Below is a small trained network, with its code and all its weights. Each question gives an input and a target symbol and asks what happens when units are switched off, that is, made to give their printed mean instead of their output.

import numpy as np


def w(rows, s, z=0):
    codes = np.array(rows[::2]) - 128.0
    scale = np.full(codes.shape[1], s)
    scale[-1] = z or s
    return codes * scale


def softmax(a):
    e = np.exp(a - a.max(-1, keepdims=True))
    return e / e.sum(-1, keepdims=True)


def log_softmax(a):
    a = a - a.max(-1, keepdims=True)
    return a - np.log(np.exp(a).sum(-1, keepdims=True))


def net(x, mask):
    ids = ['Γαεηθσφω'.index(c) for c in x.split()]
    T = len(ids)
    res = E[ids] + P[:T]
    u = 0
    for l in range(3):
        r = res
        for j in range(2):
            rows = slice(3 * j, 3 * j + 3)
            q, k, v = (r @ M[l][rows].T for M in (Q, K, V))
            z = softmax(np.where(np.tri(T) > 0, q @ k.T / 3**0.5, -1e9)) @ v
            o = O[l][rows]
            res = res + np.where(mask[u + j], z, o[:, -1]) @ o[:, :-1]
        u += 2
    return log_softmax(res[-1] @ U[:, :-1].T + U[:, -1])


Q, K, V, O = {}, {}, {}, {}
E = w([
[79,60,112,186,90,149,150],'Γ',
[75,81,173,129,96,117,117],'α',
[174,92,59,166,138,109,119],'ε',
[98,95,127,138,182,120,98],'η',
[179,122,135,112,93,87,120],'θ',
[152,184,185,88,62,201,84],'σ',
[183,162,131,100,148,124,92],'φ',
[115,177,138,144,102,250,100],'ω',
],0.019)
P = w([
[192,11,182,166,217,144,202],'0',
[140,71,100,102,161,140,136],'1',
[175,88,185,221,181,111,95],'2',
[87,201,103,174,102,98,39],'3',
[187,2,107,102,167,162,97],'4',
[89,94,29,50,108,137,85],'5',
[148,121,138,194,129,115,5],'6',
[68,213,67,139,71,115,2],'7',
[151,3,71,61,109,177,42],'8',
[61,94,3,16,61,160,56],'9',
],0.0071)
Q[0] = w([
[103,150,236,99,116,213,102],'0.h1',
[15,101,154,158,227,169,166],'0.h1',
[123,141,75,95,255,231,48],'0.h1',
[104,139,248,23,131,153,67],'0.h2',
[62,66,185,175,43,113,149],'0.h2',
[83,137,218,70,146,26,178],'0.h2',
],0.02)
K[0] = w([
[88,155,206,73,150,164,111],'0.h1',
[12,53,129,164,174,152,100],'0.h1',
[126,184,84,123,254,181,104],'0.h1',
[127,115,236,44,130,116,79],'0.h2',
[60,100,185,170,79,130,165],'0.h2',
[112,162,158,65,74,22,156],'0.h2',
],0.025)
V[0] = w([
[129,158,72,100,156,100,202],'0.h1',
[91,49,145,78,43,200,3],'0.h1',
[127,118,158,165,115,128,87],'0.h1',
[149,106,142,141,134,131,146],'0.h2',
[98,193,146,197,109,89,82],'0.h2',
[135,93,74,34,110,163,153],'0.h2',
],0.005)
O[0] = w([
[107,194,178,123,89,169,128,59],'0.h1',
[177,30,18,197,192,2,68,255],'0.h1',
[151,77,96,135,160,91,121,160],'0.h1',
[136,114,137,132,146,123,133,134],'0.h2',
[151,121,94,66,126,155,132,112],'0.h2',
[99,167,130,147,99,104,106,140],'0.h2',
],0.0037,0.0056)
Q[1] = w([
[205,31,129,128,148,166,88],'1.h1',
[180,131,230,231,163,134,146],'1.h1',
[121,179,113,228,91,59,32],'1.h1',
[91,100,31,5,107,155,150],'1.h2',
[101,169,136,124,151,168,253],'1.h2',
[50,240,88,191,94,62,102],'1.h2',
],0.013)
K[1] = w([
[196,89,184,147,158,60,15],'1.h1',
[178,74,187,121,160,186,183],'1.h1',
[137,82,80,9,133,98,73],'1.h1',
[73,210,110,168,89,69,100],'1.h2',
[129,189,200,108,120,103,238],'1.h2',
[74,142,55,13,107,131,163],'1.h2',
],0.016)
V[1] = w([
[70,124,101,154,182,234,77],'1.h1',
[201,183,104,77,140,167,117],'1.h1',
[139,169,100,96,253,66,141],'1.h1',
[94,111,194,50,117,68,88],'1.h2',
[150,171,98,97,243,122,110],'1.h2',
[68,125,151,138,143,234,88],'1.h2',
],0.022)
O[1] = w([
[112,161,121,144,253,115,215,129],'1.h1',
[194,34,103,100,124,200,180,195],'1.h1',
[19,80,161,44,114,215,140,88],'1.h1',
[151,44,231,129,126,58,127,2],'1.h2',
[160,97,49,116,207,76,48,108],'1.h2',
[104,104,179,187,121,218,59,183],'1.h2',
],0.013,0.007)
Q[2] = w([
[81,88,53,70,111,134,68],'2.h1',
[140,71,120,123,115,173,163],'2.h1',
[136,187,226,138,121,3,182],'2.h1',
[142,140,188,75,123,12,247],'2.h2',
[127,125,89,157,103,158,120],'2.h2',
[96,126,146,170,138,161,142],'2.h2',
],0.021)
K[2] = w([
[169,98,220,133,112,206,44],'2.h1',
[129,77,110,110,114,197,157],'2.h1',
[6,81,125,157,152,26,154],'2.h1',
[201,249,175,28,169,137,122],'2.h2',
[96,116,117,175,126,113,118],'2.h2',
[104,128,77,138,88,108,171],'2.h2',
],0.02)
V[2] = w([
[228,178,178,71,136,162,93],'2.h1',
[39,68,53,200,134,72,141],'2.h1',
[34,93,177,192,152,109,95],'2.h1',
[197,178,203,46,156,144,49],'2.h2',
[65,46,69,211,60,88,129],'2.h2',
[252,254,200,6,136,183,145],'2.h2',
],0.0054)
O[2] = w([
[98,41,101,171,137,110,166,210],'2.h1',
[141,229,165,63,145,162,103,52],'2.h1',
[209,214,195,86,143,192,104,69],'2.h1',
[223,138,142,70,146,149,61,52],'2.h2',
[59,109,166,169,82,55,167,231],'2.h2',
[254,191,88,85,111,211,102,2],'2.h2',
],0.0039,0.0077)
U = w([
[74,197,92,168,64,153,198,81],'Γ',
[120,194,123,118,98,106,93,171],'α',
[98,202,2,110,102,125,127,138],'ε',
[79,138,107,119,177,117,87,139],'η',
[116,122,69,107,24,99,51,85],'θ',
[178,123,97,183,125,128,140,196],'σ',
[120,103,107,52,115,173,142,176],'φ',
[96,176,60,193,129,197,67,2],'ω',
],0.0045,0.0084)

Each question gives the input, a string of symbols that net reads in full, and the target symbol t.
The units are the heads (3 rows each of Q, K, V and O). Each row of codes is followed by its name. A weight is (code - 128) times the scale printed after its matrix; where a second scale follows, it is the last column's (O and U).
mask holds one flag per head, layer by layer. A switched-off head (its flag False) gives its mean, the last column of its rows in O, instead of its output. The means were averaged over made-up inputs and are rounded, as every weight is.
A unit's drop is (log p(t) with every unit on - log p(t) with that unit switched off) / (log p(t) with every unit on - log p(t) with every unit switched off).
The circuit of an input: a set's keep is (log p(t) with only the set's units on - log p(t) with every unit switched off) / (log p(t) with every unit on - log p(t) with every unit switched off). Starting from all 6 units, units are removed one at a time, each time the one whose removal leaves the highest keep (on an exact tie, the one counted first), for as long as the keep stays at least 0.8.
units of the circuit, in order: the units of the circuit, biggest drop first
most important unit: the unit with the biggest drop
which heads matter: for each layer, one digit per head in row order, 1 if its drop is at least 0.15 and else 0, layers parted by /
input α σ η, target α: most important unit : 1.h1
input σ η ε ε α, target ε: which heads matter : 00 / 11 / 00
input ε θ ω φ η, target ω: units of the circuit, in order : (0.h1; 1.h2)
input ω ε Γ σ ε σ α ε, target σ: units of the circuit, in order : (0.h1; 1.h1)
input σ σ α α φ η Γ Γ ε η, target Γ: which heads matter : 00 / 01 / 00
input σ φ φ σ, target φ: which heads matter : 00 / 10 / 00
input φ θ θ σ, target θ: which heads matter : 00 / 10 / 00
input ε α θ σ Γ η ε, target Γ: units of the circuit, in order : (0.h1; 1.h2; 1.h1)
input θ Γ ω ε σ, target ω: which heads matter : 10 / 01 / 00
input φ ε ω ω φ φ θ ε ε, target θ: which heads matter : 10 / 10 / 00
input θ ω α σ Γ, target α: units of the circuit, in order : (1.h1; 0.h1)
input Γ η σ σ Γ θ θ α φ θ, target α: units of the circuit, in order : (1.h1; 0.h1; 2.h1)
input σ σ σ Γ σ σ η ε φ, target η: which heads matter : 00 / 11 / 00
input σ φ ε η, target φ: units of the circuit, in order : (1.h1)
input ε φ σ ε Γ σ θ, target Γ: units of the circuit, in order : (1.h2; 0.h1)
input ε Γ σ ω σ, target σ: units of the circuit, in order : (0.h1; 1.h1)
input θ Γ ω η η θ η, target η: units of the circuit, in order : (1.h1; 1.h2)
input σ α η η Γ η ω, target Γ: which heads matter : 10 / 11 / 01
input Γ ω ε φ, target φ: which heads matter : 01 / 10 / 00
input η ω η ω σ σ φ η η ω, target η: most important unit : 1.h1
input φ θ σ θ θ α σ θ, target α: which heads matter : 10 / 11 / 10
input σ ε ε σ α σ Γ ω, target σ: which heads matter : 00 / 10 / 00
input φ ω α α ε σ ω ω φ, target ω: which heads matter : 10 / 01 / 00
input α φ ω, target α: units of the circuit, in order : (1.h1; 2.h1; 0.h1)
input σ ε η α σ ω, target α: which heads matter : 00 / 10 / 10
input θ σ σ Γ Γ ε η σ ε, target η: which heads matter : 10 / 11 / 00
input φ η ω σ σ σ, target σ: units of the circuit, in order : (1.h1)
input α ε Γ, target α: units of the circuit, in order : (1.h1; 2.h1)
